array([[-0.3, -0.6, -0.2, -0.5, -0.3,  1.9,  1.0, -0.3, -0.2],
       [ 0.2, -0.3, -0.6,  0.8, -0.7,  0.0,  0.3, -0.1,  0.8],
       [ 0.1, -0.1, -0.5,  0.0, -0.4,  1.2,  0.7,  0.1,  0.2],
       [-0.2, -0.6,  0.1,  0.6, -0.9,  0.5,  0.7, -0.4,  0.4],
       [ 1.2,  0.6, -1.8,  0.3,  0.0, -0.4,  0.0,  0.6,  1.1],
       [-0.2, -0.7, -0.1,  0.5, -0.8,  0.4,  0.5, -0.4,  0.6],
       [-0.4, -0.8,  0.1,  0.4, -0.8,  0.9,  0.8, -0.5,  0.3]])	-0.3

array([[ 0.024, -0.007,  0.164, -0.041,  0.039,  0.073,  0.136, -0.159,
         0.139,  0.013,  0.024,  0.164, -0.073,  0.022, -0.023],
       [-0.112, -0.137,  0.065, -0.153,  0.027,  0.106, -0.070,  0.140,
         0.158, -0.265, -0.042,  0.089,  0.024, -0.081,  0.051],
       [-0.086,  0.018, -0.046, -0.166, -0.166,  0.016, -0.220, -0.184,
        -0.018,  0.050, -0.144,  0.115, -0.088,  0.152, -0.171],
       [-0.017, -0.012,  0.127,  0.106, -0.078,  0.043,  0.059,  0.042,
         0.159, -0.031, -0.144,  0.119, -0.036,  0.051,  0.104],
       [-0.090, -0.122,  0.221,  0.054, -0.005,  0.064, -0.037,  0.072,
         0.210,  0.181, -0.038, -0.022,  0.053,  0.033,  0.173],
       [-0.068, -0.041,  0.070, -0.141, -0.119, -0.133, -0.122, -0.074,
         0.003, -0.033, -0.177, -0.301, -0.062,  0.175,  0.020],
       [ 0.002, -0.137,  0.046,  0.020, -0.059,  0.100, -0.068, -0.060,
         0.028,  0.163, -0.092, -0.120,  0.051, -0.065,  0.082]])	0.022

array([[  69.14,   17.85,  119.82,    0.20,  186.67,   73.32,  114.31,
         -46.89,   15.91,   14.92,  194.29,  218.06,   23.73,   39.31,
         -29.74],
       [ -43.98,   -3.61,   47.23,  -66.13,   47.69,  173.53,  -15.99,
         114.93,  218.15, -230.80,  -24.79,  181.29,  112.85,  -32.68,
         143.83],
       [ -35.34,   53.76,   49.51,  -45.35, -107.72,   94.44,  -70.36,
         -95.20,   82.19,  181.94,  -51.18,  139.95,    5.24,  125.34,
         -11.35],
       [  83.20,   67.64,  119.51,  181.00,  -21.04,  165.45,  141.73,
         170.58,  105.64,   39.39,  -82.25,  114.95,   21.25,  -74.36,
         111.30],
       [ -43.64,  -87.49,  234.21,  134.82,  112.59,  132.71,   62.59,
         106.46,  229.96,  173.34,   59.71,   98.02,  147.59,   37.11,
         227.00],
       [  13.79,   -5.40,  143.17,   29.35,  -33.40,   51.31,  -11.37,
          37.35,  124.98,    0.46,  -83.75, -108.69,    0.56,  133.65,
         143.58],
       [  35.24,  -50.33,  109.77,  -11.53,  -52.50,   70.18,  -37.30,
         -56.23,   38.61,  163.08,  -63.41,   38.32,   -3.19,   35.42,
          46.77],
       [  43.16,  -12.52,    7.47,   92.22,    7.81,   11.99,  168.27,
         140.22,   94.74, -105.91,  104.27, -127.75,   65.27,   34.26,
         139.37],
       [  52.20,  -29.70, -162.27,   63.68,  130.74,   31.27,   -7.79,
         202.20, -131.58,   58.63,  160.41,  -75.18,  154.25, -119.73,
          43.34],
       [ 178.53,   60.29,  -35.43,  145.76, -146.81,   91.98,  112.75,
          40.48,   29.24,   36.24, -136.31,   43.40,  -38.32,   -7.21,
          82.74]])	39.31

array([[ -2.37,  -3.17, -17.35,   0.31,  19.24,  -2.73,  11.73,   6.93,
        -14.35,  -7.63,  -3.40],
       [ -0.67,   7.83, -13.61,  -4.06,   3.43,   6.46,   4.78,   3.28,
         -5.56,  10.15,   2.43],
       [  8.60,   6.38,   4.84,  -2.37,   8.87,   5.60,   5.49,   0.54,
         -3.68, -10.44,  -2.78],
       [  0.88,   6.63, -26.23,  -9.30,   5.98,   2.31,  11.46,  -2.39,
          1.83,  -7.88,  -6.64],
       [  4.22,   2.70,   1.07,   2.86,  -6.84,  -4.19,   5.34,  -2.20,
          5.73,   5.14,  -5.31]])	-7.63

array([[ 0.23, -0.86, -0.24,  2.47,  0.58,  0.71,  0.98, -1.29],
       [ 0.89,  0.82,  0.31,  2.69,  0.83,  0.44,  0.26, -0.31],
       [ 0.48,  0.60, -0.25,  1.06, -0.84, -1.21,  1.06,  1.46],
       [-0.47,  1.32, -0.25,  1.56, -0.81,  0.01,  0.95,  1.60],
       [ 0.89,  1.17,  0.87, -0.87, -0.61,  0.27,  0.18, -0.58],
       [ 0.73,  0.47,  0.57,  0.59, -0.74,  0.64,  0.19,  2.08],
       [-0.44,  0.49,  0.65, -0.51,  1.56,  0.52, -0.39, -1.88],
       [-1.44,  1.93, -0.03,  0.54, -0.32, -0.06,  1.13, -0.88],
       [ 0.73,  0.76,  0.20,  0.44, -0.60,  0.09,  0.13,  2.08]])	0.98

array([[ 134.814,  132.171,   28.317,   42.395, -233.678,   52.725,
         -24.749, -109.195,   12.657,   40.923,  -72.514, -143.727],
       [ -80.753,  -69.014,  165.291,    2.625, -251.095, -175.057,
         154.473, -140.635,  -74.099,  -93.968,  146.599, -115.802],
       [ -15.351,  -40.573, -187.704, -178.783, -281.326, -104.123,
          54.356,   25.805,  -96.173, -128.765,   25.738,  -61.229],
       [ -17.377,  -84.138,    3.005,   29.340, -164.021,    0.702,
         107.682,  -27.578,  -45.946, -135.004,  -64.611, -170.846],
       [  74.421,  -40.226,  -97.996,   17.652, -165.541,   66.952,
          84.643, -172.082,   56.655,  -28.659,   50.435,  -80.343],
       [ -18.783,   12.325,  111.960,  -86.688,  -90.790,  -80.549,
         162.381,  -62.804, -137.430,  -50.013,   -8.448, -258.988],
       [-112.317,  -45.055,  268.755,   -5.359, -259.646, -224.924,
         163.146, -122.686, -127.123, -110.417,  148.187, -152.220],
       [  47.403,   73.337,  -19.326,   31.934, -276.090,   77.372,
         -54.388,  -92.538,   -6.194,   13.678,  -66.162,  -95.698],
       [  -8.132,    2.013,  -21.456,  -44.248, -227.889,   30.961,
          21.209,  -67.825,  -23.216,  -38.886,  -27.326, -109.456]])	-72.514
---
[[-22, 7, -24, 10, 40, 100, -23], [-15, 34, -18, 24, 4, -6, 82], [25, -30, 11, 18, 6, -73, 13]] >> -15
[[28, -28, -77, 57], [49, -68, 87, -28]] >> 49
[[36, 21, -67, 26, 102], [33, 18, -67, 33, 96]] >> 33
[[9, 101, 86, 106], [-11, 13, -2, 17], [103, 47, -53, 88]] >> -11
[[29, 10, 80, -7, -32, 26], [-4, 2, -66, -7, 5, -4], [-54, -35, -31, 7, 15, -43]] >> -4
[[10, 86, 32, -37], [-15, -14, -17, 72]] >> -15
[[81, -77, -76, -75], [80, 25, -60, -80], [-74, 85, 80, 80]] >> 80
[[-66, -46, 4, 30, 31, 86, -8], [84, 90, 49, 49, 44, -83, 1], [103, 101, 51, 33, 32, -69, 36]] >> 84
[[-33, 24, -1, -40, 16, 85, 31], [-27, 23, -2, 17, -15, 50, -10], [30, -25, -11, -49, 57, 4, 50]] >> -27
[[-31, -28, -4, -6], [-95, -12, 22, 17]] >> -95
---
[ -33   68  -31   -9  -19 -104] gives -33
[ -3 -44 -33  47  88] gives -3
[-97 -57 -52  13 -39] gives -97
[104  17  36  -2  39 -50  13] gives 104
[ 45 -77  27  13 -59 -27] gives 45
[ 36 -98  15 -19  55  69 -36] gives 36
---
[ 73  44 -41 -92  81] → -41

[[ -27   -8   -1  -89   30   92]
 [ -30    0    5 -106   29   77]] → -1

[[ 13 -16 -84   7]
 [ 52   4 -62   5]] → -84

[[ -9 -24 -11   9 -18]
 [ 34  37  -9  54 -24]
 [ -2 -58 -81   6 -59]] → -11

[[-48 -37 -32 -45]
 [-73  85 -28 -65]
 [ 66  63 -39  28]] → -32

[[ 25  12 -32  52 -73 -65]
 [-16  25   3 -48 -95   6]] → -32

[-81  21  -4 -58  37  -1 -47] → -4

[[-23  61 -59  32  -7 -19 -52]
 [  8  17  -5  20  10 -51 -27]
 [-85  33  31 -86 -21  -7  63]] → -59
---
 0.438   1.738  -2.067   0.365
 0.341   1.618   0.328  -1.019
⇒ 0.438, -1.019

118.04  -95.99  138.67  132.59 ⇒ 118.04, 132.59

-0.14   0.01   0.08   0.14 ⇒ -0.14, 0.14

 0.07   0.04   0.10  -0.12  -0.07   0.14  -0.09
-0.09   0.02   0.17  -0.12  -0.01   0.02   0.12
⇒ 0.07, 0.12

-0.125  -0.168  -0.130  -0.114
-0.131   0.122  -0.037  -0.084
⇒ -0.125, -0.084

 0.060  -0.062  -0.144   0.193  -0.029   0.023  -0.047 ⇒ 0.060, -0.047
